Below is a small trained network, with its code and all its weights. Each question gives an input and a class and asks what happens when units are switched off, that is, made to give their printed mean instead of their output.

import numpy as np


def w(rows, s, z=0):
    codes = np.array(rows[::2]) - 128.0
    scale = np.full(codes.shape[1], s)
    scale[-1] = z or s
    return codes * scale


def norm(h):
    return h / np.sqrt((h * h).mean(-1, keepdims=True) + 1e-5)


def f(y):
    return np.maximum(y, 0)


def log_softmax(a):
    a = a - a.max(-1, keepdims=True)
    return a - np.log(np.exp(a).sum(-1, keepdims=True))


def net(x, mask):
    res = np.array(x, float).reshape(1, 7) / 4 @ E
    u = 0
    for l in range(2):
        y = f(norm(res) @ A[l][:, :-1].T + A[l][:, -1])
        res = res + np.where(mask[u : u + 7], y, B[l][:, -1]) @ B[l][:, :-1]
        u += 7
    return log_softmax(norm(res)[-1] @ U[:, :-1].T + U[:, -1])


A, B = {}, {}
E = w([
[115,105,136,179,173,164,103,26,103,143],'x0',
[183,138,216,148,133,117,236,148,143,132],'x1',
[226,49,67,203,103,85,101,137,205,151],'x2',
[125,152,216,216,99,245,190,131,123,129],'x3',
[119,48,56,102,54,146,252,119,119,127],'x4',
[166,64,66,169,220,89,124,215,91,168],'x5',
[164,127,120,131,106,169,120,137,176,91],'x6',
],0.0035)
A[0] = w([
[150,81,60,155,79,219,164,163,106,116,50],'0.n0',
[153,176,253,182,160,170,166,152,136,136,182],'0.n1',
[226,108,136,171,145,22,166,247,161,160,136],'0.n2',
[92,126,195,119,126,105,207,114,89,134,234],'0.n3',
[96,66,102,47,156,72,180,142,160,84,230],'0.n4',
[144,38,167,254,126,50,181,86,158,95,252],'0.n5',
[119,115,66,128,182,139,62,60,105,190,49],'0.n6',
],0.0043,0.0014)
B[0] = w([
[164,86,42,166,193,92,5,131,100,98,191],'0.n0',
[118,185,162,21,49,200,219,98,132,132,240],'0.n1',
[68,63,45,114,105,137,123,183,183,193,252],'0.n2',
[191,179,182,135,148,111,110,69,150,151,210],'0.n3',
[134,185,141,84,84,253,186,133,157,143,214],'0.n4',
[148,195,164,51,58,220,161,161,106,187,236],'0.n5',
[145,51,111,228,188,76,90,118,108,174,190],'0.n6',
],0.0048,0.0041)
A[1] = w([
[129,152,186,204,206,160,114,194,143,118,48],'1.n0',
[133,95,98,179,172,70,61,161,130,101,52],'1.n1',
[22,131,158,130,139,136,33,149,75,107,93],'1.n2',
[70,166,94,57,108,95,68,114,113,3,130],'1.n3',
[70,117,121,126,136,152,56,169,125,226,255],'1.n4',
[166,191,214,83,74,116,156,73,163,74,224],'1.n5',
[90,27,86,200,172,66,50,149,104,115,74],'1.n6',
],0.0048,0.0019)
B[1] = w([
[104,64,138,90,72,183,238,214,181,149,145],'1.n0',
[68,179,171,183,192,134,113,19,32,83,164],'1.n1',
[254,78,67,139,115,132,131,189,190,133,176],'1.n2',
[189,35,108,101,43,187,193,231,217,226,185],'1.n3',
[198,60,42,173,87,66,98,98,173,67,238],'1.n4',
[63,149,229,179,145,183,184,99,44,114,254],'1.n5',
[99,207,210,202,202,62,102,45,62,54,190],'1.n6',
],0.0049,0.0051)
U = w([
[182,50,2,76,75,156,133,231,212,192,86],'0',
[138,80,39,179,207,76,46,77,81,73,42],'1',
[113,188,191,64,88,213,187,109,109,126,254],'2',
],0.0071,0.0022)

Each question gives the input, the list of numbers given to net, and the class t.
The units are the neurons (one row each of A and B). Each row of codes is followed by its name. A weight is (code - 128) times the scale printed after its matrix; where a second scale follows, it is the last column's (A, B and U).
mask holds one flag per neuron, layer by layer. A switched-off neuron (its flag False) gives its mean, the last column of its row in B, instead of its output. The means were averaged over made-up inputs and are rounded, as every weight is.
A unit's drop is (log p(t) with every unit on - log p(t) with that unit switched off) / (log p(t) with every unit on - log p(t) with every unit switched off).
The circuit of an input: a set's keep is (log p(t) with only the set's units on - log p(t) with every unit switched off) / (log p(t) with every unit on - log p(t) with every unit switched off). Starting from the 12 units with the biggest drops (on a tie, the unit counted first), units are removed one at a time, each time the one whose removal leaves the highest keep (on an exact tie, the one counted first), for as long as the keep stays at least 0.8.
units of the circuit, in order: the units of the circuit, biggest drop first
most important unit: the unit with the biggest drop
k most important neurons: the k neurons with the biggest drops, biggest first
k most important neurons of layer l: the k neurons of layer l with the biggest drops, biggest first
drop when u is switched off: that unit's drop, to one decimal
input [7,1,-2,-6,1,-2,0], class 1: 2 most important neurons : [0.n6; 0.n1]
input [1,2,-3,-5,-6,0,-8], class 1: most important unit : 0.n5
input [-5,3,6,-8,-7,4,-1], class 1: 4 most important neurons : [0.n1; 1.n6; 1.n1; 1.n3]
input [2,-2,0,1,6,3,-1], class 1: 3 most important neurons : [0.n0; 0.n1; 1.n3]
input [7,-4,-4,1,8,-2,0], class 1: 2 most important neurons of layer 0 : [0.n1; 0.n0]
input [-5,0,1,1,-4,5,-5], class 1: units of the circuit, in order : [0.n5; 1.n1]
input [3,-1,-3,-1,5,2,2], class 1: 3 most important neurons of layer 0 : [0.n0; 0.n1; 0.n5]
input [2,0,6,-1,-4,1,7], class 1: 2 most important neurons : [0.n1; 0.n4]
input [3,-4,-2,-6,3,-7,5], class 0: 2 most important neurons of layer 1 : [1.n3; 1.n6]
input [8,-5,-7,-4,4,-3,-3], class 0: 4 most important neurons : [1.n3; 1.n2; 1.n5; 0.n0]
input [8,2,-4,-2,-1,2,-4], class 1: 2 most important neurons of layer 0 : [0.n6; 0.n4]
input [-7,6,-4,-3,-7,5,-5], class 0: 2 most important neurons of layer 0 : [0.n2; 0.n5]
input [-1,-6,-2,5,-7,5,7], class 0: drop when 1.n0 is switched off : 0.2
input [0,-5,1,-6,5,7,-4], class 1: most important unit : 1.n6
input [4,0,8,8,-5,6,-8], class 0: drop when 0.n5 is switched off : 0.2
input [3,-4,1,2,4,6,-1], class 1: drop when 1.n1 is switched off : 0.0
